Here is a tiny trained network, its code and every weight. The questions are about switching its units off for an input and a class, where a switched-off unit gives its printed mean instead of its output.

import numpy as np


def w(rows, s, z=0):
    codes = np.array(rows[::2]) - 128.0
    scale = np.full(codes.shape[1], s)
    scale[-1] = z or s
    return codes * scale


def norm(h):
    return h / np.sqrt((h * h).mean(-1, keepdims=True) + 1e-5)


def f(y):
    return np.maximum(y, 0)


def log_softmax(a):
    a = a - a.max(-1, keepdims=True)
    return a - np.log(np.exp(a).sum(-1, keepdims=True))


def net(x, mask):
    res = np.array(x, float).reshape(1, 4) / 4 @ E
    u = 0
    for l in range(2):
        y = f(norm(res) @ A[l][:, :-1].T + A[l][:, -1])
        res = res + np.where(mask[u : u + 3], y, B[l][:, -1]) @ B[l][:, :-1]
        u += 3
    return log_softmax(norm(res)[-1] @ U[:, :-1].T + U[:, -1])


A, B = {}, {}
E = w([
[86,148,63,212,98,177,127,124,89,51,114],'x0',
[134,56,142,137,133,103,241,107,155,84,75],'x1',
[102,133,134,118,128,119,117,115,127,127,118],'x2',
[114,114,105,71,116,122,118,175,8,136,194],'x3',
],0.014)
A[0] = w([
[125,78,160,87,121,88,240,98,134,126,110,89],'0.n0',
[108,96,127,127,81,120,242,76,111,93,125,71],'0.n1',
[86,91,109,73,86,81,255,125,47,118,155,2],'0.n2',
],0.013,0.0069)
B[0] = w([
[141,78,60,55,114,150,157,106,236,251,110,248],'0.n0',
[93,208,177,196,108,55,143,133,120,34,137,216],'0.n1',
[184,57,151,132,202,215,2,161,1,63,121,219],'0.n2',
],0.0092,0.011)
A[1] = w([
[143,249,109,181,119,136,21,106,178,201,157,1],'1.n0',
[195,148,238,58,155,129,67,126,151,157,141,64],'1.n1',
[135,205,100,114,121,147,44,136,73,185,173,107],'1.n2',
],0.017,0.0012)
B[1] = w([
[174,13,130,100,198,163,93,173,21,62,91,253],'1.n0',
[176,163,193,141,195,40,170,106,79,147,187,240],'1.n1',
[69,217,116,148,39,115,171,99,247,182,142,243],'1.n2',
],0.011,0.018)
U = w([
[214,48,175,85,228,96,123,130,67,177,138,202],'0',
[100,81,82,170,133,207,66,198,43,55,64,226],'1',
[152,109,135,66,162,98,177,102,251,235,31,52],'2',
[96,141,98,225,105,101,205,87,188,63,40,7],'3',
[101,248,169,108,111,72,138,159,111,243,206,72],'4',
[50,182,57,153,11,190,93,126,111,159,185,166],'5',
],0.012,0.0021)

Each question gives the input, the list of numbers given to net, and the class t.
The units are the neurons (one row each of A and B). Each row of codes is followed by its name. A weight is (code - 128) times the scale printed after its matrix; where a second scale follows, it is the last column's (A, B and U).
mask holds one flag per neuron, layer by layer. A switched-off neuron (its flag False) gives its mean, the last column of its row in B, instead of its output. The means were averaged over made-up inputs and are rounded, as every weight is.
A unit's drop is (log p(t) with every unit on - log p(t) with that unit switched off) / (log p(t) with every unit on - log p(t) with every unit switched off).
The circuit of an input: a set's keep is (log p(t) with only the set's units on - log p(t) with every unit switched off) / (log p(t) with every unit on - log p(t) with every unit switched off). Starting from all 6 units, units are removed one at a time, each time the one whose removal leaves the highest keep (on an exact tie, the one counted first), for as long as the keep stays at least 0.8.
units of the circuit, in order: the units of the circuit, biggest drop first
k most important neurons: the k neurons with the biggest drops, biggest first
top k neurons in layer l: the k neurons of layer l with the biggest drops, biggest first
input [8,0,-6,7], class 5: units of the circuit, in order => (1.n0)
input [2,6,7,0], class 3: top 2 neurons in layer 0 => (0.n1; 0.n0)
input [-5,2,1,-3], class 2: 2 most important neurons => (1.n0; 0.n0)
input [3,2,1,0], class 3: 2 most important neurons => (1.n0; 0.n1)
input [-6,-5,-6,1], class 4: 3 most important neurons => (1.n2; 0.n0; 0.n1)
input [0,-3,0,4], class 4: 2 most important neurons => (0.n1; 1.n2)
input [3,-8,0,4], class 5: units of the circuit, in order => (1.n2; 1.n1)
input [1,-7,-5,5], class 5: 2 most important neurons => (1.n2; 1.n1)
input [-8,-1,-2,-7], class 0: 2 most important neurons => (1.n2; 1.n1)
input [4,8,4,2], class 1: 3 most important neurons => (0.n2; 1.n2; 1.n1)
input [5,-5,0,7], class 5: units of the circuit, in order => (1.n1; 1.n2)
input [8,-5,3,6], class 5: 2 most important neurons => (1.n2; 1.n1)
input [1,3,-2,-3], class 3: 3 most important neurons => (0.n1; 1.n1; 1.n2)
input [3,-8,6,1], class 5: 2 most important neurons => (1.n2; 0.n1)
input [-2,-6,-6,7], class 4: units of the circuit, in order => (1.n2)
input [7,0,4,6], class 5: top 2 neurons in layer 1 => (1.n0; 1.n2)
input [1,4,3,0], class 3: 4 most important neurons => (0.n1; 1.n0; 1.n1; 0.n0)
input [3,-8,-5,3], class 5: units of the circuit, in order => (1.n2; 1.n1)
input [6,-3,6,4], class 5: top 2 neurons in layer 1 => (1.n1; 1.n2)
input [4,1,-7,4], class 1: top 2 neurons in layer 1 => (1.n1; 1.n2)
input [4,2,3,1], class 1: units of the circuit, in order => (1.n1)
input [-4,-7,3,-8], class 0: top 2 neurons in layer 1 => (1.n0; 1.n1)
